Below is a small trained network, with its code and all its weights. Each question gives an input and a target symbol and asks what happens when units are switched off, that is, made to give their printed mean instead of their output.

import numpy as np


def w(rows, s, z=0):
    codes = np.array(rows[::2]) - 128.0
    scale = np.full(codes.shape[1], s)
    scale[-1] = z or s
    return codes * scale


def norm(h):
    return h / np.sqrt((h * h).mean(-1, keepdims=True) + 1e-5)


def f(y):
    return np.maximum(y, 0)


def softmax(a):
    e = np.exp(a - a.max(-1, keepdims=True))
    return e / e.sum(-1, keepdims=True)


def log_softmax(a):
    a = a - a.max(-1, keepdims=True)
    return a - np.log(np.exp(a).sum(-1, keepdims=True))


def net(x, mask):
    ids = ['βγδεζηλμξστφ'.index(c) for c in x.split()]
    T = len(ids)
    res = E[ids] + P[:T]
    u = 0
    for l in range(2):
        q, k, v = (norm(res) @ M[l].T for M in (Q, K, V))
        z = softmax(np.where(np.tri(T) > 0, q @ k.T / 2**0.5, -1e9)) @ v
        res = res + np.where(mask[u], z, O[l][:, -1]) @ O[l][:, :-1]
        u += 1
        y = f(norm(res) @ A[l][:, :-1].T + A[l][:, -1])
        res = res + np.where(mask[u : u + 4], y, B[l][:, -1]) @ B[l][:, :-1]
        u += 4
    return log_softmax(norm(res)[-1] @ U[:, :-1].T + U[:, -1])


Q, K, V, O, A, B = {}, {}, {}, {}, {}, {}
E = w([
[116,152,77,93,159],'β',
[172,155,104,147,122],'γ',
[113,137,77,140,109],'δ',
[51,178,156,144,116],'ε',
[155,161,142,153,123],'ζ',
[134,147,130,114,70],'η',
[143,130,127,151,173],'λ',
[148,91,99,73,123],'μ',
[84,116,165,104,114],'ξ',
[104,122,158,113,93],'σ',
[126,140,174,142,136],'τ',
[19,254,192,100,204],'φ',
],0.03)
P = w([
[108,247,125,102,159],'0',
[100,229,123,110,158],'1',
[98,218,125,126,151],'2',
[98,202,122,139,146],'3',
[99,189,124,148,142],'4',
[100,175,120,161,137],'5',
[99,161,116,174,131],'6',
[102,147,115,188,126],'7',
[102,131,115,199,120],'8',
[102,117,112,212,115],'9',
[106,98,111,228,105],'10',
[109,84,105,243,103],'11',
[108,67,110,254,92],'12',
],0.0097)
Q[0] = w([
[66,252,121,245,67],'0.h0',
[103,69,182,84,193],'0.h0',
],0.032)
K[0] = w([
[158,1,202,158,116],'0.h0',
[152,157,178,64,148],'0.h0',
],0.027)
V[0] = w([
[168,93,58,45,255],'0.h0',
[176,48,218,141,226],'0.h0',
],0.0063)
O[0] = w([
[173,40,21,190,187,5],'0.h0',
[158,138,253,80,205,6],'0.h0',
],0.0055,0.0029)
A[0] = w([
[254,134,144,98,62,3],'0.n0',
[202,160,113,189,166,223],'0.n1',
[103,141,119,195,241,168],'0.n2',
[52,135,106,192,155,223],'0.n3',
],0.014,0.0034)
B[0] = w([
[249,173,136,133,118,173],'0.n0',
[166,117,36,241,134,247],'0.n1',
[153,144,224,17,119,196],'0.n2',
[88,134,153,80,62,194],'0.n3',
],0.013,0.012)
Q[1] = w([
[82,167,100,160,157],'1.h0',
[87,64,136,149,252],'1.h0',
],0.03)
K[1] = w([
[140,189,96,95,72],'1.h0',
[103,249,29,48,219],'1.h0',
],0.02)
V[1] = w([
[68,12,117,108,173],'1.h0',
[66,247,138,188,247],'1.h0',
],0.012)
O[1] = w([
[68,155,121,126,251,7],'1.h0',
[83,83,180,181,144,113],'1.h0',
],0.012,0.014)
A[1] = w([
[93,197,107,219,116,106],'1.n0',
[114,72,154,53,79,191],'1.n1',
[209,4,66,148,104,254],'1.n2',
[159,160,165,133,128,117],'1.n3',
],0.018,0.0037)
B[1] = w([
[47,37,120,140,170,172],'1.n0',
[174,115,60,186,250,188],'1.n1',
[61,94,192,30,204,251],'1.n2',
[117,166,76,192,86,161],'1.n3',
],0.011,0.018)
U = w([
[152,178,37,99,169,71],'β',
[189,29,71,183,147,81],'γ',
[48,104,39,93,105,102],'δ',
[65,140,147,141,116,175],'ε',
[95,41,220,150,67,115],'ζ',
[177,133,104,107,3,97],'η',
[239,143,191,106,169,133],'λ',
[114,70,155,11,160,118],'μ',
[90,170,109,186,207,188],'ξ',
[126,202,49,216,130,120],'σ',
[144,151,207,247,157,159],'τ',
[99,166,166,118,139,254],'φ',
],0.013,0.0097)

Each question gives the input, a string of symbols that net reads in full, and the target symbol t.
The units are the heads (2 rows each of Q, K, V and O) and the neurons (one row each of A and B). Each row of codes is followed by its name. A weight is (code - 128) times the scale printed after its matrix; where a second scale follows, it is the last column's (O, A, B and U).
mask holds one flag per unit, layer by layer, with each layer's heads first. A switched-off unit (its flag False) gives its mean, the last column of its rows in O or B, instead of its output. The means were averaged over made-up inputs and are rounded, as every weight is.
A unit's drop is (log p(t) with every unit on - log p(t) with that unit switched off) / (log p(t) with every unit on - log p(t) with every unit switched off).
The circuit of an input: a set's keep is (log p(t) with only the set's units on - log p(t) with every unit switched off) / (log p(t) with every unit on - log p(t) with every unit switched off). Starting from all 10 units, units are removed one at a time, each time the one whose removal leaves the highest keep (on an exact tie, the one counted first), for as long as the keep stays at least 0.8.
units of the circuit, in order: the units of the circuit, biggest drop first
most important unit: the unit with the biggest drop
top k neurons: the k neurons with the biggest drops, biggest first
top k neurons in layer l: the k neurons of layer l with the biggest drops, biggest first
input σ ξ σ φ ζ γ η σ γ γ, target σ: most important unit -> 0.n0
input ξ δ γ ζ λ β, target λ: units of the circuit, in order -> 0.n2, 0.h0, 1.n0
input γ φ σ φ μ ε η φ γ λ λ η μ, target μ: top 2 neurons -> 1.n2, 0.n2
input δ γ η γ φ β λ γ γ β ζ γ γ, target ζ: units of the circuit, in order -> 1.n1, 1.n2
input η λ λ γ ζ γ γ γ μ γ ζ, target μ: units of the circuit, in order -> 1.n2, 0.h0
input γ β δ φ λ ε φ ζ γ η β, target η: units of the circuit, in order -> 0.n1, 1.n2, 0.h0
input γ λ β ε γ η μ λ, target λ: top 2 neurons -> 0.n2, 0.n3
input η γ β η λ γ η η φ φ τ γ η, target τ: top 2 neurons -> 0.n0, 0.n1
input λ δ μ γ μ ζ λ γ η, target λ: units of the circuit, in order -> 0.h0, 0.n0
input γ γ γ τ ε δ ζ σ γ λ γ γ ζ, target ζ: top 2 neurons -> 0.n2, 1.n1
input γ μ γ ζ λ η β γ η ε, target η: top 2 neurons -> 1.n2, 0.n1
input τ η γ δ, target η: units of the circuit, in order -> 1.n2, 0.n1
input γ μ ζ η ε γ μ λ γ γ, target λ: units of the circuit, in order -> 0.h0, 0.n2
input λ μ λ γ γ γ γ μ γ, target μ: units of the circuit, in order -> 1.n2
input ζ β γ ζ γ λ λ λ λ γ ξ γ, target ξ: top 2 neurons in layer 0 -> 0.n2, 0.n0
input β ζ γ δ γ, target δ: top 2 neurons in layer 0 -> 0.n2, 0.n3
input ζ ζ γ, target ζ: top 2 neurons in layer 1 -> 1.n1, 1.n2
input λ γ λ δ η ζ γ τ τ ξ, target τ: top 2 neurons -> 1.n2, 1.n1
input τ ε λ μ δ ζ, target μ: top 4 neurons -> 1.n2, 0.n1, 0.n2, 0.n0
input ξ η η λ γ λ λ γ γ ε δ, target δ: units of the circuit, in order -> 0.n3, 1.h0, 0.n0
input β μ γ ξ η, target σ: most important unit -> 1.n2
input δ γ σ δ μ η γ η γ σ δ η γ, target η: top 3 neurons -> 1.n1, 0.n1, 1.n2
input γ β τ ζ, target τ: top 3 neurons in layer 0 -> 0.n1, 0.n3, 0.n0
input η ξ γ ξ γ, target ξ: units of the circuit, in order -> 1.h0, 0.n0, 0.n2
input γ λ ε γ, target γ: units of the circuit, in order -> 0.n1, 1.n0
input β γ η ζ γ γ μ γ δ γ β η γ, target η: top 3 neurons -> 1.n1, 0.n0, 0.n3
input β γ η τ λ γ γ λ β φ ε λ β, target λ: most important unit -> 0.n2
input ε γ γ μ τ λ γ ζ λ γ, target λ: top 2 neurons -> 0.n2, 0.n0
